[  -3 -144   -5 -114   -3  -21  -28  189   54   43  245 -155  122  181
   46   20  122  -45 -132  126   37 -555  -99   87  -50 -558 -200   92
   47 -129  -43  -49  -50   40 -177  -92   65  -24  -63] => 5
[ -85 -107   52 -126  -81  -61  135   49  -52 -206   -9  283  165 -334
  -93  -52 -109  184  -73   11 -188  123 -118  -21  -17  326   38 -115
  -92  181  102  179  -15  -36  105  122   12  174  349] => 4
[-128  -15   45   28    0   24   10   79  -61   26 -146  149  166 -194
   53 -115  -95 -158   92  173   57   91   13  -34  213   81  -82 -103
  -29   47   18   48  111  -64  145   47  -43 -210   14] => 3
[  60 -298  -39   -8  192 -105   18 -320   24   59 -187 -256 -163  594
 -107  -82  271 -249  -21  -71  -68 -117   88  -57 -276  -42  -53  -78
  -69 -207   24 -222  149  185  -39 -102  -12  231 -142] => 5
[ -19  -95  152  209 -128   97  -12   75  -16  -55  -30    1  -34  132
  -70  -87   85 -298 -111   72  -86  -30  -28  -66   47   72   -9 -111
 -113  101    6 -101   19 -102 -133 -158   31   83  223] => 0
[  17  136  -69  130  -61 -153   18  438 -275   70   97  252 -450 -899
  -71  411 -352   65   21   -6 -253  147   30  -52 -121  274   -5 -192
   76  184 -237  237 -269  -59   66 -287  353  -45  111] => 1
[  77 -168   38  -50  196 -205  -29 -102 -174 -276  253 -113  207  536
   36 -225   84  -53  187 -213   98  151 -237  247   10 -237  170   45
 -183 -246  431 -263  354  172  316  228   52  304 -128] => 8
[  -1 -102  -13   54  -59  128 -123   66  135  138  283 -240 -134  602
  145   34  403   76 -294  103   76 -585   43  -14  -38 -768 -194  169
  252 -456  -91 -207  -91  -68 -159 -203   34  -56 -149] => 2
[-152 -110  264   66  159 -506    0  260 -346 -438  303   34    2 -276
 -333   63  184  -49  -24   60 -148 -414 -220  -72 -211  -38 -175 -101
 -105   41  192  -46  -73  277  -87   23  312  -79  529] => 6
[ 104 -317  -38 -119 -116   -4    9  -11 -178 -134 -204 -159 -172  -30
 -145   16   21   79 -313   40  -82 -205  -15 -148 -147 -119   10   49
  102  210    1   62  -29  145  -69  -33  147 -183   43] => 2
[ -31  138  -44 -139   63 -166  -14   45 -183 -143  369   10 -208  -18
  194 -263  -44  131  117 -246 -315 -242 -323   57 -125 -350   93  139
  129    7   32  -46  -78  112  311   93  169   46  119] => 8
[  82 -424  103   85 -102  -70   64   26 -175 -309  144   64  -43  117
 -108   88  -59 -210 -126   63  -52 -321 -313   72 -161 -152   -2 -241
   63  131  140   44   69  -63  322  -83   65   14  -28] => 6
[  43 -322  -88  -21  -54   60   43   10 -112  119  -73   62  -63 -131
 -100  113 -168  188 -126 -106 -181  157  153  -99 -144  230   22 -116
  -32  -76  -13   83 -181   65  190  -48   36  147   86] => 1
[-103   25   -1 -105 -120  -20  -50  -53  -42  -61   -6   64   14 -278
  -54 -101  -78  184  110  -41  -79  -42  -76   25 -124  110   32   25
  -58  210    8   83 -111   23   92  108   40  -87  210] => 1
[ -56  159   57  135  105 -179  -68  301   55   52  373  -25  -84 -171
  -27 -148  112 -270   12   33  112 -438 -167  157  -59 -211  -54  133
  -73 -127   57 -162  133  -44   82  -85  106  192   85] => 4
[  29 -235   91   73 -175  114  -51  -63  -24 -114  -74  166 -155  -95
   49   42 -107 -401   18   50  -55  -35   10   85  -60   17   36 -127
  160   98  -59  125  116  -73   52 -143  -36 -128 -116] => 4
[-145   75  200   67  -65 -171  -30   -9   80 -101  147   41  322  234
  -27 -203  185 -238  112  194  109 -479 -222  144   62 -272 -241  -14
    6   25   13 -115  278  -71    8   74   14  -51  138] => 0
[  35 -306  240  201  -45 -183  158  -14    1 -419   24  366   44  169
 -238  -53  151 -369 -112   14 -246 -124 -193  -21 -270  424  -50 -329
 -205   53  224   10  208 -104  150   19   11  322  277] => 5
[-112 -216    9   78  -63  113  -51   28   70  141 -147   73  135  -41
   80  108  -64 -104  -37  231    7  133  291  -26  157  148 -121  -43
   53  -52  -36  -79  -83  -44 -376 -144  -95  106   27] => 1
[  59  248  218  199 -177 -187 -198  -25  115  -32  124  -24  -14  149
 -186 -205  -46 -265   64 -203 -103   37  -25  -24  238  164  316  277
 -264   50   31 -180  383  192 -287  184  278  234  372] => 2
[ 148  -24  172  241  -13 -190  -80  117    9  -35   52   -6 -212 -155
 -201   14 -177 -254  -26 -156 -290  300  -52 -106 -113  238  121  -20
  -20  142   40  -39  132  156  -45 -103  285  136   62] => 3
[ -43 -509 -126 -120  -66  227  105 -160   89   17  -25   52  169  327
  244  119  190  207 -150  201  101 -272  -30   -9  -66 -349 -154 -105
  242 -130   -3   49 -109 -153  200  -80 -140  -79 -269] => 3
[  71   59  -75  -95  223 -208   91   70 -336  -99 -315 -121 -240 -191
 -198  312  227  306 -242  -26   63  381  239 -202 -122  448   11   70
   34  129   97   93  -34  321  -94  -22  111  -92  -42] => 1
[  15  -61 -132 -350  144 -135  145  -39  -38  -99  115  154  261 -145
   91   26   84  462  -60    4  -22   31  133    5  -92  184   26  121
 -192  -90  -24  107 -101  168 -580  140   31  136  395] => 2
[ 166  -66  -48 -102 -111 -178  157  180  -34  -65  137   57 -139 -165
 -339  -11 -493 -130   77 -121 -338  124  -27  -98 -145 -112  117 -303
   16 -399   11   43   14  125   89  -51  286  258   97] => 1
[ -10  -92   21   65   38  -42   15 -147   79  -10 -191  -92  -90  226
 -131  -16   60 -194 -115  -94 -158   14  192 -104  -87  168  -29   20
 -103   -7  -37  -65  -67  128 -287  -56   43   90  245] => 5
[ -25  -56   54   33  -75  106    9 -160   65 -162 -188  -38  114  237
  -89 -188  267   -1    5  -33  108 -189   -7  -34 -128   35   30   10
 -167   47  101   34   34  -50   50  213 -156 -150  -17] => 6
[  18 -133   40    9  -81    6    3   32   21  -53   10   68  230 -106
 -121  -26   17  225  156  -37    4   75  -61   23   -7  184  123 -104
 -225  103  121   84   98  -66   51  148  134  252  140] => 0
[ 114  107  116  204  -85 -152  213  253   14 -131  429  287   -3   58
  -49  -46  -57 -199 -193   72 -222 -366 -432   90  -58  -65 -188 -101
  147   56 -194   91  -94  -79 -113  -78  245  -41  233] => 7
[  46  196  243  294  250  -44   25  186   52   50  106  -67   -7  115
   95 -314  314 -321  179  -41   82  261  -54  120   26   95   80   29
 -313 -169  143 -117   95  -51 -320 -166 -184  194  -31] => 8
[ -24   46  341  416  134  -37 -146  153   20  -31  296 -172  114  127
  112 -223  181 -277  112   57  256   29 -155  222  312  -11  155   77
 -142  -71  114 -204  178 -255 -264 -225 -230  103  -65] => 1
[ -27 -146  -43   63 -122   25  -13   -4   70   -2    6   58   81  240
   21   43  160  109   63  252  108 -414  -72   94 -106  -54 -178  -84
 -106    8   46   -5 -161 -218   37   22 -133  -30   -7] => 3
[ -79 -208   -5  -29   48 -213   55   -6 -144 -282  -89  117    1 -269
  -82 -162  -96  -12  169  -98 -284   13  -64   -1 -149  255   58 -171
 -127  164  123   47  -90   70   -3   34   93  153  270] => 2
[-140 -227  -98  -33  130 -119  138 -268   31 -194  -87  103  182  549
   17  -22  279  -22  -49  103  -88 -353 -114   64   -6 -134 -215  -47
  132 -232  -26 -113 -182   -5 -203  193 -127   63 -164] => 6
[-181  229   26 -236   18 -125   25   73 -134 -156  493  137  140 -114
  -17 -140  106  -87  165   30  -69 -227 -104   97  146 -377  -74 -178
  150 -335 -106   11   75   34 -168   20  291  266  184] => 1
[ -59 -125   59  232   30 -263 -267 -111 -501 -246   17 -148 -119  151
   -2   90  111  -38   76 -182  -83  117   84   37  157  349  150  139
 -216  230  124 -120  -61  314 -357  177  324   83  214] => 6
[  -1    8  141  207    3  -24  167  104  -35 -197 -320  178   10  -66
    2 -175 -156 -351 -134   40  -72  230 -137 -179  139  201  -38  -77
  -28  279   96  -36  254 -116  573    2 -112 -272    3] => 1
[-115 -266 -125 -141  139  -80 -157 -102  -42  241   36 -246   23   91
   66   93  252  239   28  -87   39 -180  400   19   15  -89  -80   81
 -101 -437  -73  -80 -208  379 -466 -134   24  207   -5] => 4
[  29 -362 -240   47  217   31 -151   77    6  335   10 -103   52 -191
  164  466  308  539  256  -30  269 -449  465  167 -297   62 -170  274
  -81  -85 -107   63 -488  175 -275  -22  -54  -69  -92] => 3
[  69   11  118   69  214  -78  257   -6  235    9  101 -166  304  471
  318 -393  667  -22  553   14  186 -690 -192  250 -517 -588 -306 -106
 -268 -357  135  -86 -212 -114   96  -41 -180  146  131] => 3
[ -68 -340  229  -46  -46 -144  -54 -212  187 -159   97   76  255  258
  -26 -171  164 -465  -37   78   30 -585  -59  113 -141 -359 -273  -19
   24 -156   87 -140  229  204 -229   61    7   40  114] => 7
[-124 -168  186  270    1  -15  129  274   -1  -34  130  123   65  -79
   69 -184  -21  -89   72  242 -117  -74 -284  -60   72   64  -78 -128
  -25  169   88  -48  102 -188   79 -114  -36   69  191] => 4
[-101  187   91  -67  -47  -44   -8  147 -101 -106 -176  164  136 -334
  -58  -64  -74    6   50   69   16  289   27 -102  114  286   16   14
  -96  309   62  123  227   61  283   88    4 -281  118] => 1
[  -8   15  -29  229  -52   80   -6  211  -54    3   26   82  -96  -19
  -34  118  118  -79  -78  115 -109 -154  -75  -70   92  195  -26  -27
  -60  262 -164   28 -262 -209 -226  -57  119   57   71] => 0
[ -40 -189  282  141  -48 -144   84   61   90 -394    7  459  308  -79
  -69  -97   13 -342   73  125  -75  104 -201  -37   89  372   93 -170
 -228  133  209   20  351 -109   91  144  -35   78  168] => 7
[ -24  -49   90  126   27   42   31   52  -31  -29 -187   79  141 -202
   37 -110    6  -45  107    8   37  173   38  -57   97  123   -2  -21
  -71   89    8   54   74  -69  211   19  -73 -211    4] => 0
[-236  221   84  208 -243  228 -101  284 -131  200  170   87  112  -70
   -9  167 -164 -223 -150  281  186  -84 -135  158  363   71  -73   20
  212  231  -71 -122  -64 -293  156  -65 -182 -123   65] => 7
[  25   46  -26  -88  141  -78  -69 -182   85  134  -70 -245  -44  400
 -100 -152   59 -210   61  -89  -70  230  178   -7  -74  -62  -50    4
 -241 -384   34 -213  -85  267 -483   15   22  215   63] => 4
[   6  137  159   65  -29  -79   91  133   -7 -152   -3  168  166 -134
  -12 -176  -18  -54   40   61   -3  150 -209  -15   42   82  -40  -60
 -129  152   84   27  186  -58  272   67   -2 -163  102] => 7
[ -57  300  -92 -207  -97   80 -100   75  -33 -105  -28   43 -189  -56
  -76    3   99 -123  -62   61 -122 -158  128 -125   -3 -271 -114  -33
  169 -187 -231  -65  -42  -21   17    4  -13 -255 -214] => 4
[ -85  228   58  -72  269  -35   94   58 -120 -150  230 -151  180 -164
 -107 -105  332   79 -127 -142  325 -126 -200  237  -78 -159 -142  -74
  129    8  168   13  -47  -23  287   -7  -77   30    9] => 2
[  39  -18 -111 -115 -144   40  -14 -204   79  -90 -153   30  173  331
  -46  -40  286  133  -45  -49  122 -177   28   31 -130   31  -28   31
 -190  -59  106    8  -27   19   40  316    5   75  -63] => 2
[  54 -209  -43   43  -60  -19   18  -63  124  -61   77  -16  119  616
  -55   -1  121 -299 -289   66  -46 -437  -60  -52  144 -265  -28  205
  211 -113  -62 -236  114   91 -140  127   84  128 -134] => 8
[ -42  437   -1  137  -36 -118  -48  122 -100  -62  265  -18 -102 -135
  -24  -20    1  -66 -130  -77  -38 -176 -221  115  119 -196 -194  102
  169  189 -117 -123   36 -102  198   68  231   60  -30] => 5
[  13 -153  288   65   -5 -177   20  165  -37 -393   28  288   18 -202
 -186  -76  -54 -387 -119   67 -144   -6 -167 -116  -35  170  -10 -166
  -23  130  263  -38  403   40  208   40   61   53   88] => 1
[ -20   45 -130 -191 -146  101  -43 -164   68   -6 -174  -24  145  273
  -21 -103  216  187 -131   18   71 -245   51  -22  -17  -40  -75  115
 -164  -50   10  -13 -210  -11  -39  284  -50  -13   20] => 1
[  61 -276  254  181   98 -140   17  -27   55 -154  -50  -61  115  -26
 -149 -130  127 -189 -105  -86  -19   88  -19  -20 -123  257   35 -145
 -231   15  210 -117  175   14   36 -111  -39  323  199] => 4
[ 246  -51   10 -103 -149  -11 -287 -178  185 -106  357   72    2   67
  -15  -90 -175 -147  179 -356 -228   57  -10  267  -59 -169  335  258
   64 -149  -16  -17   23  241 -501  217  366  322  -60] => 8
[  -1 -394 -171 -213 -247  279  -42   39  -25  -65  -38  105  -92  111
  -25  316  112  285 -442  100  -18  140  159 -115   -3 -129  124  -48
  154 -320    9  183 -200  -88 -126  -90   16  -52 -368] => 1
[ -89   76  174   81   70  -30   20  127  -47  -98  -84  144  179 -264
  130 -201   69  -48  184  -43   19   69  -10  -20   20   50  -41   55
 -107  130   42   84  111  -19  404   51 -149 -358   90] => 7
[  83  119   -3 -135   75  -77  110 -191  193  127   -4 -139  102  505
   -7 -217   91 -172   38   -4   85 -112  -26   22 -129 -221  -45  110
   12 -109   69 -182  408  147   11  118  -67  243  -63] => 8
[-221   74  -87  -11  246  -89   62   64 -221   62  212 -371  219  285
  157 -162  281  172   -2  -38  225 -419 -159  274 -227 -464 -333  247
  218   73   80 -245 -156    3  293   45  -64  -47   84] => 1
[-201  170  183   -7  172  -25  154  178   85  101  126  -12  122    4
  246 -328  208 -134  244  277 -108 -340 -200  -13  -74 -388 -237  -54
  103 -149 -165 -174  -68 -174 -194 -180 -192 -103  263] => 4
[ -39 -313  202   88 -147  -30  -72   51   80 -268  137  130  118 -165
 -156 -102   89  -88  -57  -10 -147  -10 -156   82 -116  138  144 -198
  -98   80  146   44   60 -120 -205 -125   90  283  150] => 2
[   7 -322  -70 -428 -134   44   64 -253  -81 -213 -214   71   41   24
  -71   29   52  148  -45    5   56  -24  138  -74  -99  -66  124 -184
  -43 -166  191  199  135  197   49  105  -53   18  -53] => 8
[ -29  283   55   81  -27   24   11   16  188  212 -146    4  -10  -86
   65 -166  -61 -340 -125   21   35   73  157  -54  248  -19  -32  153
   41  -83 -145 -139  194   34 -101 -118  -71  -32   45] => 3
[-104  -23  -35 -394 -196  271 -108   32   52  187  363  -62  425 -159
  122 -231   89  483  113  -97   79 -347   62  137   16 -416   56   20
  -98 -332  -27   81 -194  130   54   58  -61   76  256] => 6
[ 274   80  105   68   27 -160  169   -3   15 -197   90  -22 -259  173
 -256 -113  -51 -387 -383 -342 -176 -105 -247  -60 -325 -114  -32   18
   68   51   53  -36  202  204  465  -19   90  -29   25] => 2
[ 121  -98   82   14   51  -83   83 -163   86  -33  -98   56  208  366
 -110 -227  261 -136  -50   54  121 -284 -132   74 -170  -20 -289 -152
 -380 -116  154 -130  106   53  -43  221   16  181  168] => 2
[-120   95  -29  -51 -197  184  -27   33   57  -94  -44  306  159 -144
  107 -120  139  141   34  206  193 -134  -41   46   97  188  -26  -34
 -169  107  115   54   47 -267  257  169 -198  -69   17] => 1
[-131  -49  145   61   -2  -87  -14   33 -127 -173  -35  218  163 -211
   29 -105   -2 -142   81  109   39   44 -106   33   86   29 -129 -161
  -42   76  123   59  189 -147  398   82  -56 -151  -11] => 3
[ -78  -42   33  -52  -53    2  -24  -35  -41 -159  -28  195   51 -197
 -102   18  176  189  -24   48  120  -52  -26   82  -88  245    8 -161
 -143    4  198  121   -7 -136   31  139  -83  130   14] => 8
[ -38 -562    3 -185  -95  -53   79 -144  -97 -228  117  -26 -135   40
  -95  123  -13  152 -447 -105 -185 -115 -149  -76 -136 -269   52 -113
  419 -206  151  137  -90  201  153 -130   82   45 -175] => 7
[ -18 -107    6 -112 -197   14 -105   53  -41 -215   35  160    6 -219
 -169   12  170  149 -227  -15  -78 -302  -22    8  -98  -17  -28    2
  -66  -51  -59  164 -241  -42 -135  103  102 -121   23] => 1
[-114 -283  206 -121  191 -135  361 -222 -136 -235  -23  -32  152  439
  155 -233  386   61   21   -4  122 -160 -441   76 -471 -174 -137 -458
    8 -104  408  -25  293  -20  708 -138 -239   47  174] => 2
[-201  474 -105 -292  142  184  -49 -157   41  198 -149 -156  133  334
  267 -264  416  168  161  -93  281  370  262  -13  254    9  115  223
 -121 -215   99  159  223  181 -206  273 -138  -41 -194] => 4
[-144  147  124 -125  180  -52   17  -41   94  148   84  -44  134  134
  255 -207  347  -20  335  129  171 -295   59   41 -160 -286 -168   26
 -168 -224   24   -8  142   -4 -168    6 -231  -74  100] => 3
[  46 -185  -13  201  164  -60   20 -134  143   94   -2 -129  -26  775
   58  -72  358 -291 -108   77  -12 -151   96   -5   -3 -106 -212  -28
 -149 -375   82 -276   39   17 -346  -58   11  422 -124] => 5
